Below are the code and all the weights of a small trained network. Each question names an input and a class and asks about switching units off, where a switched-off unit gives its printed mean instead of its output.

import numpy as np


def w(rows, s, z=0):
    codes = np.array(rows[::2]) - 128.0
    scale = np.full(codes.shape[1], s)
    scale[-1] = z or s
    return codes * scale


def f(y):
    return np.maximum(y, 0)


def log_softmax(a):
    a = a - a.max(-1, keepdims=True)
    return a - np.log(np.exp(a).sum(-1, keepdims=True))


def net(x, mask):
    res = np.array(x, float).reshape(1, 3) / 4 @ E
    y = f(res @ A[0][:, :-1].T + A[0][:, -1])
    res = res + np.where(mask, y, B[0][:, -1]) @ B[0][:, :-1]
    return log_softmax(res[-1] @ U[:, :-1].T + U[:, -1])


A, B = {}, {}
E = w([
[136,126,93,122,101,146,152,172,249,129,120,101],'x0',
[33,120,142,80,111,111,151,107,110,175,118,125],'x1',
[125,118,124,112,42,110,110,135,149,40,105,102],'x2',
],0.017)
A[0] = w([
[125,88,93,114,121,135,116,123,106,138,138,93,33],'n0',
[77,124,123,125,203,129,138,134,133,199,121,129,115],'n1',
[197,147,101,133,107,134,120,117,28,128,133,134,204],'n2',
[49,127,135,117,116,121,123,118,7,127,127,130,213],'n3',
[151,132,135,137,169,129,120,121,19,138,130,131,164],'n4',
[128,136,156,134,152,129,129,138,106,115,103,145,211],'n5',
[3,139,145,102,102,132,137,133,92,145,126,129,139],'n6',
[130,120,131,130,155,139,120,126,103,170,140,128,134],'n7',
[45,125,125,113,150,130,136,127,137,169,125,135,37],'n8',
[211,139,136,144,134,137,128,140,140,96,127,130,8],'n9',
[207,129,130,147,193,131,126,124,75,149,134,133,207],'n10',
[147,110,124,127,133,103,119,135,130,103,106,127,79],'n11',
[65,128,132,107,39,117,126,122,122,79,125,125,251],'n12',
[127,129,122,133,196,135,140,132,219,201,132,128,116],'n13',
[159,133,131,130,125,143,128,135,125,90,123,138,120],'n14',
],0.018,0.0032)
B[0] = w([
[125,122,129,108,125,143,105,141,100,109,150,129,134],'n0',
[183,190,175,147,199,112,123,70,75,162,169,105,209],'n1',
[116,73,187,135,150,139,136,175,169,140,132,108,209],'n2',
[92,90,50,95,55,126,128,144,137,135,108,144,253],'n3',
[118,7,116,131,93,128,109,174,183,43,106,125,231],'n4',
[133,112,121,138,143,140,144,150,171,140,128,72,161],'n5',
[163,54,32,133,135,119,125,75,112,138,118,134,224],'n6',
[109,151,108,118,187,112,151,69,115,115,89,177,173],'n7',
[187,92,193,156,28,105,107,114,120,196,170,71,189],'n8',
[114,53,28,125,150,85,118,56,98,103,109,151,199],'n9',
[177,69,148,146,153,79,118,50,84,162,173,86,210],'n10',
[135,126,165,139,129,133,153,122,128,178,152,107,157],'n11',
[143,137,80,124,57,127,119,105,101,147,129,138,229],'n12',
[77,208,63,93,43,153,134,168,137,119,86,174,203],'n13',
[162,98,163,111,114,112,123,113,123,173,147,99,172],'n14',
],0.018,0.026)
U = w([
[33,170,129,67,112,187,169,229,180,54,106,202,55],'0',
[137,254,180,119,189,147,175,114,33,155,198,206,106],'1',
[81,215,203,79,66,211,174,233,155,117,158,163,3],'2',
[147,89,55,109,58,87,109,104,114,129,180,129,210],'3',
[157,60,200,186,247,80,109,111,96,68,225,103,117],'4',
],0.008,0.0023)

Each question gives the input, the list of numbers given to net, and the class t.
The units are the neurons (one row each of A and B). Each row of codes is followed by its name. A weight is (code - 128) times the scale printed after its matrix; where a second scale follows, it is the last column's (A, B and U).
mask holds one flag per neuron, in row order. A switched-off neuron (its flag False) gives its mean, the last column of its row in B, instead of its output. The means were averaged over made-up inputs and are rounded, as every weight is.
A unit's drop is (log p(t) with every unit on - log p(t) with that unit switched off) / (log p(t) with every unit on - log p(t) with every unit switched off).
The circuit of an input: a set's keep is (log p(t) with only the set's units on - log p(t) with every unit switched off) / (log p(t) with every unit on - log p(t) with every unit switched off). Starting from the 12 units with the biggest drops (on a tie, the unit counted first), units are removed one at a time, each time the one whose removal leaves the highest keep (on an exact tie, the one counted first), for as long as the keep stays at least 0.8.
units of the circuit, in order: the units of the circuit, biggest drop first
unit that matters most: the unit with the biggest drop
top k neurons: the k neurons with the biggest drops, biggest first
drop when u is switched off: that unit's drop, to one decimal
input [-6,2,-8], class 4: unit that matters most -> n1
input [3,4,-6], class 1: units of the circuit, in order -> [n1 n4]
input [6,-3,0], class 0: top 2 neurons -> [n10 n6]
input [1,0,-1], class 1: top 2 neurons -> [n4 n3]
input [7,3,-5], class 2: top 2 neurons -> [n13 n10]
input [7,1,-7], class 1: top 2 neurons -> [n1 n4]
input [-8,1,-8], class 4: top 2 neurons -> [n1 n10]
input [3,-1,-4], class 1: top 2 neurons -> [n4 n3]
input [8,0,-3], class 2: drop when n6 is switched off -> 0.1
input [2,-4,-8], class 1: drop when n13 is switched off -> 0.6
input [7,-3,-8], class 1: drop when n1 is switched off -> 0.2
